Each row, then one of two labels for whether it has a hidden trait; a new part has new ones:
In the rows, zero is written as 128.
[147 134  92  65 122 127 116 131 125 119 136 119  99 137 134  71 139 119
 104 125 162 112 186 149 148 133 119 130 143  73 121 126 165 134 134 116
 153 128 130 129 131 102 124 121 128 187 130 127  33  83 123 126 121 129
 130 117 120 117 131 116 185 142 137 134 177 127 187 173 136 107 101 104
 137 129 144 127 116  87  88 168 130 128 138 123 120 136 135 115 128 121
 145 127 135 120 116 105 133 133 143 119 118 118 134 117 122 129] -> G
[113  99 115   1 167 161 132 122 116 140 106 127 115 139 128  91 130 101
 114 117 145 131 119 153 127 151 125 120 253 100 110 150 151 153 124 120
 132 158 119 132 108 120 130 130 146 107 128 123   1 181 139 124 149 114
 121 154 125 148 138 130  87 129  93 126 153 130 123 126 111 119 116 116
 140 119 124 117 138 255  98 188 112 135 124 128 120 141 135 121 167 118
 135 135 143 160 120 114 117 123 142 163 136 123 139 102 133 131] -> P
[119 115 115   1 220 127 136 115 122 142 102 127 118 135 121 100 132 113
 119 113 141 133  63 137 113 148 129 110 252 127 112 140 135 145 120 130
 122 150 116 130 103 130 130 134 141 134 127  98  46 198 136 123 141 117
 109 159 122 122 147 132 130 132 109 129 177 124 134 126 103 131 133 129
 135 119 105 115 132 236 109 189 106 130 123 129 149 143 132 121 151 112
 124 138 155 161 118 121 117 123 166 150 135 124 139 113 126 129] -> P
[129  86 145  23 124 131 127  95 116 127 124 129 119 125 144 139 131 124
 130 129  98 117 133 147 107 112 135 118 132 151 131 151 111 153 130 141
 130 140 131 123 105 119 127 134 135  13 133 173 141 105 131 122 123 120
 123 118 139  81 109 121  71 130 137 141  71 109 138 111 105 136 142  85
 136 146 131 135 140 255 157  98 130 128 125 132 116 142 130 122 125 125
 146 139 131 107 138 139 125 132  98 110 136 130 135 109 123 122] -> G
[130  80 155 193 172 139 141 146 124 136  92 125 124 135 142 109 120 126
 122 131  96 136 188 130 133 119 132 137 169 117 129 145 139 149 146 115
 133 129 133 131 104 124 110 130 134  32 130 174 108 147 134 122 147 128
 100 140 138 134 139 124 113 125  95 142 175 111  71 123 115 110 170 113
 128 138 110 126 162 255 104 126 122 130 124 132 138 137 135 121 121 137
  95 136 110 134 122 116 117 124 116 146 137 126 135 104 137 121] -> G
[102 115 118  44 148 158 110 110 117 147 150 128 119 125 110 149 136 105
 135 120 138 124  96 142 159 138 122 107 179 117 114 156 128 137 115 133
 126 146 114 127 112 132 134 133 141  95 125 165  51 182 140 125 132 109
 117 118 122 148 101 131  65 156 122 122  75 139 146 130 100 141  92 121
 133 127 132 129 108 230 153 126 131 134 131 130 104 121 131 128 171 109
 152 138 149 145 139 143 122 127 155 130 134 132 138 107 113 132] -> G
[130 160 140  17  24 144 110 130 123 112 124 126 137 135 141 132 115 122
 115 129 148 135 174 123 121 131 129 142 126 150 129 130 122 133 120 139
 124 128 127 131 132 104 123 128 119 132 130 106  67 118 123 133 146 130
 164 118 131 139 133 131  70  94 118 113 122 139  70 103 145 133 154 135
 125 126 146 124 138 246 135  92 117 135 121 132 115 140 127 121 139 131
 126 115 111 141 122 135 128 123  79 146 131 128 120 127 148 133] -> P
[152 142 106 211  66 131 124 139 132 122 147 129 126 130 128  63 133 126
 126 125 139 119 161 133 112 156 119 127  98 160 132 113 126  99 132 120
 132 135 134 126 150  96 115 123 126 246 131  82 155 130 117 131 117 133
 169 123 119 104 142 124 172 120 141 117 117 127 155 123 146 124 127 148
 130 107 149 132 106  72  95 155 133 126 135 127 122 118 127 127 115 123
 156 112 122  98 120 108 142 135  76 115 120 128 122 136 142 128] -> G
[125 164 103 143  19 145 131 154 132 125 161 132 129 129 127  89 127 119
 124 120 160 138 160 143 148 138 121 126 122 141 128 115 132  97 120 121
 143 143 112 124 150 110 129 125 126 233 126  91  25 181 118 134 132 137
 157 146 124 176 138 139 119 127 128 110 155 130  95 116 128 129 106 135
 115 111 153 124 105  41 154 157 149 135 130 123 141 116 134 135 128 113
 157 122 142 136 127 119 134 125 123 147 126 123 122 135 145 133] -> P
[124  90 119 198 203 144 134 137 127 140 126 125 114 127 103  38 136 107
 129 124  96 126 148 150 140 160 119 112 199 104 109 146 158 138 132 108
 126 142 129 131 129 130 128 126 147 222 127 117 124 189 130 121 117 117
 118 139 123 156 137 128 170 147 125 123 156 113 132 155 122 107 116 147
 140 114 131 133 107 196  79 165 130 126 135 131 103 117 132 124 159 118
 135 133 140 115 122 105 136 133 114 131 134 126 134 100 114 122] -> G
[149 116 158 196 108 112 123 135 132 115 109 127 137 135 144 150 123 126
 117 128 112 136 176 113 121 107 133 138  72 164 135 127  92 133 148 142
 127 123 129 125 118 122 109 130 112  15 132 146 177  82 131 129 128 136
 101 126 139  96 129 124 126 125 114 138 105 125 131  97 126 137 158 116
 127 139 120 124 155 122 142  99 132 128 127 128 160 123 125 127  91 141
  97 128 120 123 134 134 118 122 114 116 130 131 132 145 147 128] -> G
